Below are the code and all the weights of a small trained network. Each question names an input and a class and asks about switching units off, where a switched-off unit gives its printed mean instead of its output.

import numpy as np


def w(rows, s, z=0):
    codes = np.array(rows[::2]) - 128.0
    scale = np.full(codes.shape[1], s)
    scale[-1] = z or s
    return codes * scale


def norm(h):
    return h / np.sqrt((h * h).mean(-1, keepdims=True) + 1e-5)


def f(y):
    return np.maximum(y, 0)


def log_softmax(a):
    a = a - a.max(-1, keepdims=True)
    return a - np.log(np.exp(a).sum(-1, keepdims=True))


def net(x, mask):
    res = np.array(x, float).reshape(1, 4) / 4 @ E
    u = 0
    for l in range(2):
        y = f(norm(res) @ A[l][:, :-1].T + A[l][:, -1])
        res = res + np.where(mask[u : u + 3], y, B[l][:, -1]) @ B[l][:, :-1]
        u += 3
    return log_softmax(norm(res)[-1] @ U[:, :-1].T + U[:, -1])


A, B = {}, {}
E = w([
[97,113,144,136,238,187,241,212,78,138,2],'x0',
[156,229,27,18,170,238,201,192,153,192,207],'x1',
[140,114,126,42,139,40,239,230,124,208,198],'x2',
[96,61,96,176,103,142,213,110,188,103,166],'x3',
],0.0068)
A[0] = w([
[90,143,121,93,157,204,165,151,134,142,108,11],'0.n0',
[121,86,135,108,156,10,192,190,52,146,153,5],'0.n1',
[165,115,121,87,136,35,165,174,127,120,168,193],'0.n2',
],0.014,0.0017)
B[0] = w([
[123,174,111,169,135,78,101,135,69,101,154,202],'0.n0',
[174,48,120,62,61,146,169,81,73,155,146,245],'0.n1',
[53,200,188,170,187,126,83,194,247,152,86,221],'0.n2',
],0.013,0.012)
A[1] = w([
[141,173,92,78,136,254,128,123,159,160,172,167],'1.n0',
[107,169,104,111,210,246,242,194,54,140,79,42],'1.n1',
[130,96,180,147,201,179,202,158,78,117,38,3],'1.n2',
],0.014,0.002)
B[1] = w([
[222,178,53,144,149,86,212,111,82,104,149,230],'1.n0',
[106,56,225,136,40,143,60,56,208,128,125,254],'1.n1',
[108,149,3,132,238,144,173,205,86,125,83,239],'1.n2',
],0.012,0.0074)
U = w([
[71,127,139,202,102,172,1,45,78,8,132,252],'0',
[33,90,224,109,51,122,70,125,186,230,110,190],'1',
[39,83,53,176,213,159,98,147,67,110,8,95],'2',
[110,3,106,11,145,171,211,178,56,184,98,35],'3',
[190,195,11,140,121,132,128,74,60,90,187,65],'4',
[117,226,105,93,196,110,174,199,199,173,173,28],'5',
],0.0096,0.0026)

Each question gives the input, the list of numbers given to net, and the class t.
The units are the neurons (one row each of A and B). Each row of codes is followed by its name. A weight is (code - 128) times the scale printed after its matrix; where a second scale follows, it is the last column's (A, B and U).
mask holds one flag per neuron, layer by layer. A switched-off neuron (its flag False) gives its mean, the last column of its row in B, instead of its output. The means were averaged over made-up inputs and are rounded, as every weight is.
A unit's drop is (log p(t) with every unit on - log p(t) with that unit switched off) / (log p(t) with every unit on - log p(t) with every unit switched off).
The circuit of an input: a set's keep is (log p(t) with only the set's units on - log p(t) with every unit switched off) / (log p(t) with every unit on - log p(t) with every unit switched off). Starting from all 6 units, units are removed one at a time, each time the one whose removal leaves the highest keep (on an exact tie, the one counted first), for as long as the keep stays at least 0.8.
units of the circuit, in order: the units of the circuit, biggest drop first
unit that matters most: the unit with the biggest drop
top k neurons: the k neurons with the biggest drops, biggest first
top k neurons in layer l: the k neurons of layer l with the biggest drops, biggest first
drop when u is switched off: that unit's drop, to one decimal
input [6,-8,-8,-4], class 2: units of the circuit, in order	[1.n2]
input [7,1,1,-6], class 1: top 3 neurons	[1.n1; 1.n0; 0.n0]
input [1,1,-3,-8], class 0: top 2 neurons	[0.n1; 0.n2]
input [-1,-3,7,4], class 1: top 2 neurons in layer 1	[1.n2; 1.n0]
input [2,-5,-8,-2], class 2: units of the circuit, in order	[0.n0; 1.n2]
input [7,3,-6,0], class 0: units of the circuit, in order	[1.n1; 0.n0]
input [1,0,-5,5], class 2: top 2 neurons	[0.n0; 0.n1]
input [7,6,-2,0], class 0: units of the circuit, in order	[1.n1; 0.n0]
input [3,2,4,6], class 1: top 2 neurons in layer 0	[0.n0; 0.n2]
input [7,1,-7,-5], class 0: top 3 neurons	[1.n1; 0.n0; 0.n2]
input [6,-5,1,-8], class 3: top 3 neurons	[0.n1; 0.n2; 0.n0]
input [1,-5,-6,4], class 2: top 2 neurons in layer 1	[1.n1; 1.n2]
input [1,-3,-3,-1], class 2: top 2 neurons in layer 0	[0.n0; 0.n1]
input [-4,-1,8,0], class 1: top neuron	[0.n2]
input [5,3,-1,3], class 0: top 2 neurons	[0.n0; 1.n1]
input [1,-5,3,1], class 3: top 3 neurons	[0.n1; 1.n1; 0.n0]
input [-8,1,-7,5], class 4: top 4 neurons	[0.n0; 1.n1; 0.n2; 1.n0]
input [4,2,0,-4], class 0: units of the circuit, in order	[0.n0; 1.n1]
input [1,-5,-8,2], class 2: top 2 neurons	[0.n0; 1.n1]
input [3,5,5,-6], class 1: unit that matters most	1.n1
input [7,4,-5,6], class 0: top 2 neurons	[1.n1; 0.n0]
input [1,8,8,-6], class 1: top 2 neurons	[1.n1; 1.n2]
input [1,2,8,-5], class 1: top 2 neurons	[0.n2; 1.n2]
input [4,8,7,0], class 1: drop when 1.n1 is switched off	1.1
input [8,8,-5,-3], class 0: drop when 1.n1 is switched off	0.5
input [7,5,8,-6], class 1: drop when 1.n1 is switched off	1.1
